Each row, then roughly how far along a hidden order it lies, from 0 to 9:
In the rows, zero is written as 128.
[103 117 175 140  85 140  98 127 133  95  89 143 109 111 118 126 165 128]
9
[ 65 121 230 134  86  96 184 110 134  91 173 142 112 125 137 136 147 142]
6
[100 112 185 133  80 118  95 140 142 105  98 144 106 122 123 125 173 123]
9
[ 97 116 175 118  42  74 161 108 161 101 128 143  89 159 122 112 150 116]
1
[ 88 115 223 131  77 100 151 144 139 108 129 147  97 123 134 129 172 132]
8
[118 118 131 122  62 102 158 101 142  79  76 137 119 163  98 121 149 110]
0
[101 110 189 129  68 113  96 141 145 114  97 146 105 124 124 124 177 120]
9
[ 84 122 210 132  85 101 182 103 134  98 164 137 104 118 142 129 136 139]
4
[130 119 132 123  60 105 150 105 139  84  77 138 113 166 101 123 145 109]
0
[ 92 131 200 145 107 121 198 100 123  86 173 138 114 115 133 135 143 143]
5
[ 89 109 194 130  73 111 110 144 140 107  96 144 101 120 127 125 174 124]
9
[104 129 202 141 102 114 179 102 125 101 183 137 107 124 140 131 145 139]
5
[128 127 167 138  96 109 177 100 136 119 164 139  82 137 139 118 147 125]
3
[ 94 120 157 124  54  92 156  96 157  83 112 138  95 156 113 115 143 123]
1
[ 95 123 218 137  87  89 189 133 133 118 174 148 104 126 142 134 163 134]
6
[133 124 118 130  60 107 154  91 145  82  78 138 100 162 102 115 148 114]
1
[102 111 186 134  75 118  88 137 142 114  96 146 108 122 121 124 172 119]
9
[ 71 114 230 126  67  89 164 152 143 109 141 147 102 128 137 132 174 132]
7
[ 68 103 209 122  56 101  86 144 152 109  91 146 113 128 121 125 167 123]
9
[114 110 180 129  14 106  98 153 144 137 109 149  96 129 131 121 182 114]
9
[ 92 126 212 141  98 107 186 107 126 101 178 140 109 122 139 134 147 138]
5
[108 131 195 143 106 114 179 106 122 108 184 140 110 121 140 132 143 140]
5
[112 131 183 140  86 115 170  85 138  89 152 137  85 132 130 122 142 131]
2
[155 127 105 134  83 124 159  98 128  89  74 133 118 160  99 123 150 110]
0
[107 110 191 129  77 107 108 149 143 125 102 149  99 126 131 122 178 118]
9
[128 125 118 131  62 116 150  87 140  66  77 137 111 164  98 119 145 115]
0
[105 118 152 125  54  91 155 100 157  88 115 141  92 154 115 113 145 119]
1
[ 95 127 206 138 100 109 187 107 128 104 183 139 109 123 146 131 142 136]
5
[ 84 131 178 148 111 139 173  77 122  64 151 133 114 114 128 133 123 151]
4
[100 114 175 133  77 120  80 133 141 112  97 144 103 120 120 125 172 121]
9
[ 89 128 206 140 105 113 190 104 126  90 176 138 115 120 137 135 142 144]
5
[102 122 164 127  53  96 157  95 155  87 125 141  85 150 119 114 144 122]
2
[123 121 125 125  50  96 153  99 152  87  99 139  97 163 106 114 149 111]
1
[115 128 188 137  95 106 181 102 130 114 178 138  91 131 140 123 145 132]
3
[ 88 119 208 127  83  87 180 110 140 113 166 139  97 139 146 124 140 133]
3
[106 111 192 132  68 116 104 153 142 117  99 145 102 125 127 123 172 120]
9
[103 126 191 139 100 111 182  96 130 106 174 136  99 130 142 126 138 136]
3
[125 121 139 127  52  97 153 103 154  95 115 140  85 158 115 112 152 114]
1
[ 88 114 192 133  78 121 116 138 139 100  94 144 101 116 124 126 169 131]
8
[108 119 172 121  53  77 163 113 156 115 151 143  80 156 136 114 148 117]
2
[ 54 114 228 131  73 100 155 134 141  76 121 145 111 119 125 136 161 143]
7
[141 123 116 127  58 102 159  98 149 103 109 141  98 163 108 112 141 109]
1
[123 118 135 122  47  85 156 107 153  96  98 141  98 170 110 112 157 106]
1
[117 114 179 133  86 119 107 144 139 124  99 147  99 124 126 122 179 119]
9
[101 110 184 129  73 107  95 148 143 123 103 147 104 129 128 123 177 119]
9
[137 126 130 122  52  81 158 115 155 113 115 143  91 171 117 110 159 104]
1
[ 98 125 212 135  97  96 190 118 129 116 186 140 106 131 146 131 150 135]
5
[ 88 106 249 126  62 102  86 143 148 121  98 147 108 129 122 124 175 119]
9

Part 2:
[117  98 119 116 127 108 160 110 142 136 133  96  58  99 130 128 142 132
 144 255 141 202  97 134 138 144  80 133 126 132 101 114  86 139 100 110
 106 120 144 118 161 133 125 119 117 159 130 139 143 108 110 151 140 124
 115  74 128 142 122 150 148 113 124 146 114 138 127 137 202 119 101 184
 141 113 126 116 203 105 117 165 127 114 131 128 110 134 121 142 129 141
 103 160 148 124 134 128 180 105 118 133  96 145  94 145 153 191 124 149
 118 120 150 134 125 118]
9
[176 156 144 114 124 101 153 111 147 132 146  94 103 120 137 126 116 142
 144 115 144 105 130 125 152 147  92 124  50  92 169 126  98 109 136 140
 113 103 133 142 140 126 117 122 111  59 153 140 128 146 113 131 157 142
 100 162  95 101 149 111 206 139 121 141  83 129 167 154 144 138 118 158
 147 128 154 125  86  89 184  82 108 150 141 175 106 118 118 131 103 107
 121  92 125 138 132 136 209  91 129 169  64 103  97 122 144 244  90 155
 134 127 122 144 142 122]
0
[130  56 101 117 130 130 135 127 128 125 129  92  50 122 160 133 127 158
  88  53 124 149 127 133 139 129 128 128 185 125  95 116 152 132 136 119
 124 123 134 122 117 147 124 112 125 140 147 139 110 141 140 125 136 127
 129  53 138 105 136 122 158 103 130 106 109 129 123 140 128 129 115  99
 137 130 116 139 172 138 162 105 151 120 127 110 128 120 125 123 131 137
 124  93 130 134 107 134 100 139 129 131  86 128 204 150 142 166 152 149
 127 126 115 143 126 126]
5
[113  74 139 149 111 128 143 112 101 118 149  93   1 137 114 127  96 123
 139 119 139 160 131 103 156 135 156 130 112 123  42 166 151 144 129 119
 149 104 154 113 131 148 114 133 108 141 155 133 119 124 116 121 130 110
 120 135 116 133 114 133 164 154 112 134 106 131 133  64 165 136 127 147
 121 105 109 178 154 122 114 123 113 125 138 126  71 121 131 136  87 114
  99 216 150 137 151 124 159  95 102 147  90 111 101 132 143 140 126 178
 111 131 160 124 174 119]
2
[236 167  95  85 135 178 148 141 168 144 194 129  74 108 167 111 117 124
 138 167 146  83 180 117 185 125 100 207  76 141 127 111 122  78 109 150
 119 114 131 123 140 134 170 155 128  95 139 113 150 147 127 134 122 165
 157 109 129 133 143 166 148  85 140 170  22  95 103 184 127 145 123 114
 191 105 169 122 188 166 114  55 148 138 121 131 163 120 119 129 240 130
 111  34 130 129 122 143 158   1 113 141 122 114  86 148 133 172 127 181
 118 164 137 137 169 105]
5
[122 105 120 137 129 130 125 116 123 132 125 123 141 153 123 126 137 142
 128 143 128  99 123 132  90 128 118  86 141 130 130 136 129 104 121 126
 135 115 134 125 140 119 116 120 138 122 116 120 133 144 129 139 124 135
 116 105 130 127 126 120 127  99 119 120 138 115 135 108 142 110 127 108
 119 138 119 115 127 136 139 139 121 142 128 139 128 130 141 127 151 140
 126 148 137 122 129 129 151 141 130 113 154 118 132 121 123 156 108 133
 134 142 118 109  98 134]
8
[165 125 122 120 123 130 146 130 142 133 129 127 135 119 136 132 134 113
 114 144 132 131 146 129 127 129 112 131 120 131 119 128 140 123 128 144
 123 118 126 130 133 132 127 134 123 122 127 130 146 144 123 130 140 134
 123 145 123 113 126 139 133 170 128 134 129 134 132 124 107 129 132 128
 134 133 158 116 139 123 125 131 128 141 128 133 148 122 135 128 140 112
 119 111 124 130 129 123 140 133 124 151 100 131 133 136 129 146 109 125
 135 119 125 137 124 129]
2
[166  82 118 108 139 135 129 126 137 125 121 144 125 133 129 132 131  74
 128 147 134  73 132 123 152 129 127 129  98  97 126 120  88 105 123 117
 108 134  85 100 107 144 149 171 126 117 135 131 130 128 135 109 151 138
 145 147 135 129 146 134 134 110 128 131 106 129 135 150 164 131 128 198
 135 120  76 142 137 164 146 119 133 130 128 107  84 149 108 122 113 125
 119 124 135 123 124 131 120 129 112 159  99 119 111  99 125 133 124 184
 119  95 107 110 116 113]
7
[146 152 167 106 105 122 127 156 117 145 151  76  69 120 122 107 111 147
 151 203 149  95  79 131 147  95 198  89 255 162  98 112 145  90 104 131
 155 118 130 123 255 105 161 128 127 157 108 127 146 133 161 113  66 134
 211 210 142 129 166 158 171 255 113 171  54 127 104 163 178  99 129  67
 225  99 147 132 140  87 122 122 119 155  95 129 128 124  98 113 123 155
 136  50 126 149 113 186 197  47 124 108 143  58 225 130 122 246 125 202
 120 126 176 120  70 118]
7
[161 127 148 116 118 132 133 127 138 138 132 124 134 129 127 127 134 140
 132 126 131 142 125 132 141 127 123 142 112 120 117 130 139 140 134 140
 108 107 127 131 130 126 126 118 121 120 134 132 136 142 121 109 131 135
 130 126 125 115 133 136 134 128 129 132 134 129 142 137 125 138 125 124
 138 117 139 142 133 136 114 123 121 129 124 136 121 125 135 129 136 122
 131 116 118 129 132 132 120 119 119 162 121 116 118 130 138 141 131 139
 135 125 117 132 158 133]
6
